Here is a tiny trained network, its code and every weight. The questions are about switching its units off for an input and a class, where a switched-off unit gives its printed mean instead of its output.

import numpy as np


def w(rows, s, z=0):
    codes = np.array(rows[::2]) - 128.0
    scale = np.full(codes.shape[1], s)
    scale[-1] = z or s
    return codes * scale


def f(y):
    return np.maximum(y, 0)


def log_softmax(a):
    a = a - a.max(-1, keepdims=True)
    return a - np.log(np.exp(a).sum(-1, keepdims=True))


def net(x, mask):
    res = np.array(x, float).reshape(1, 5) / 4 @ E
    y = f(res @ A[0][:, :-1].T + A[0][:, -1])
    res = res + np.where(mask, y, B[0][:, -1]) @ B[0][:, :-1]
    return log_softmax(res[-1] @ U[:, :-1].T + U[:, -1])


A, B = {}, {}
E = w([
[161,195,162,158,12,68,58,74,80,216],'x0',
[208,79,59,18,133,53,128,170,158,139],'x1',
[43,66,209,57,2,134,110,114,177,100],'x2',
[140,46,63,201,117,95,180,74,197,229],'x3',
[170,146,31,91,110,220,231,16,80,176],'x4',
],0.006)
A[0] = w([
[43,64,193,91,80,130,131,144,188,74,107],'N0',
[72,184,166,225,206,110,94,193,101,70,153],'N1',
[115,119,180,100,20,66,90,138,134,147,230],'N2',
[162,51,58,142,165,115,172,119,204,171,134],'N3',
[181,186,127,134,71,51,55,105,92,225,149],'N4',
[149,63,47,161,138,98,175,96,182,197,127],'N5',
[187,124,100,54,212,88,136,221,137,49,179],'N6',
[1,152,229,189,106,116,77,172,143,102,203],'N7',
[139,147,81,130,129,197,180,58,84,152,127],'N8',
[168,122,53,151,133,210,213,43,99,163,251],'N9',
[135,196,106,125,119,225,176,72,24,113,130],'N10',
[164,62,52,154,159,138,193,73,181,179,124],'N11',
[63,55,184,76,85,156,122,136,174,107,95],'N12',
],0.0064,0.0029)
B[0] = w([
[44,46,105,111,83,166,93,73,231,52,191],'N0',
[172,157,221,182,209,196,66,163,108,106,212],'N1',
[129,101,115,134,49,76,57,34,150,118,207],'N2',
[132,88,78,194,193,52,208,209,162,136,204],'N3',
[218,133,144,145,37,46,85,104,49,175,215],'N4',
[130,108,124,201,143,64,211,175,160,168,211],'N5',
[189,65,54,36,165,148,82,202,70,34,223],'N6',
[117,116,196,189,149,174,26,79,166,85,224],'N7',
[85,190,106,120,135,152,198,96,92,198,202],'N8',
[78,187,71,121,160,143,254,127,102,221,254],'N9',
[77,219,108,48,100,224,156,68,57,201,207],'N10',
[81,115,89,199,194,82,242,170,159,189,216],'N11',
[58,54,73,114,73,142,115,72,226,68,179],'N12',
],0.0063,0.0087)
U = w([
[132,154,242,213,209,194,66,142,129,102,105],'0',
[38,62,114,98,64,138,97,78,227,80,93],'1',
[82,221,98,73,128,213,177,75,59,197,105],'2',
[207,96,61,2,194,142,101,240,75,59,254],'3',
[125,105,91,219,187,42,204,210,158,173,72],'4',
[230,142,151,138,27,18,73,91,68,170,160],'5',
],0.0073,0.0013)

Each question gives the input, the list of numbers given to net, and the class t.
The units are the neurons (one row each of A and B). Each row of codes is followed by its name. A weight is (code - 128) times the scale printed after its matrix; where a second scale follows, it is the last column's (A, B and U).
mask holds one flag per neuron, in row order. A switched-off neuron (its flag False) gives its mean, the last column of its row in B, instead of its output. The means were averaged over made-up inputs and are rounded, as every weight is.
A unit's drop is (log p(t) with every unit on - log p(t) with that unit switched off) / (log p(t) with every unit on - log p(t) with every unit switched off).
The circuit of an input: a set's keep is (log p(t) with only the set's units on - log p(t) with every unit switched off) / (log p(t) with every unit on - log p(t) with every unit switched off). Starting from the 12 units with the biggest drops (on a tie, the unit counted first), units are removed one at a time, each time the one whose removal leaves the highest keep (on an exact tie, the one counted first), for as long as the keep stays at least 0.8.
circuit, biggest first: the units of the circuit, biggest drop first
k most important neurons: the k neurons with the biggest drops, biggest first
drop of u: that unit's drop, to one decimal
input [1,-1,-7,-5,-2], class 3: circuit, biggest first -> (N6)
input [-5,-1,2,2,-5], class 1: 2 most important neurons -> (N0 N12)
input [5,5,-7,1,-1], class 5: 2 most important neurons -> (N4 N9)
input [1,4,0,0,-6], class 3: 2 most important neurons -> (N6 N5)
input [-7,6,4,-4,-8], class 1: 3 most important neurons -> (N0 N12 N7)
input [3,-1,1,5,-6], class 5: 2 most important neurons -> (N4 N2)
input [1,-7,6,-5,-1], class 1: 3 most important neurons -> (N0 N12 N2)
input [8,0,0,6,5], class 4: 2 most important neurons -> (N5 N11)
input [0,-1,-7,-3,-1], class 3: 2 most important neurons -> (N7 N6)
input [5,2,7,-7,6], class 1: drop of N10 -> -0.2
input [-7,-5,4,7,-3], class 1: drop of N12 -> 0.2
input [6,5,-8,1,-8], class 5: drop of N4 -> 0.3
input [-5,8,3,4,7], class 4: drop of N7 -> 0.0
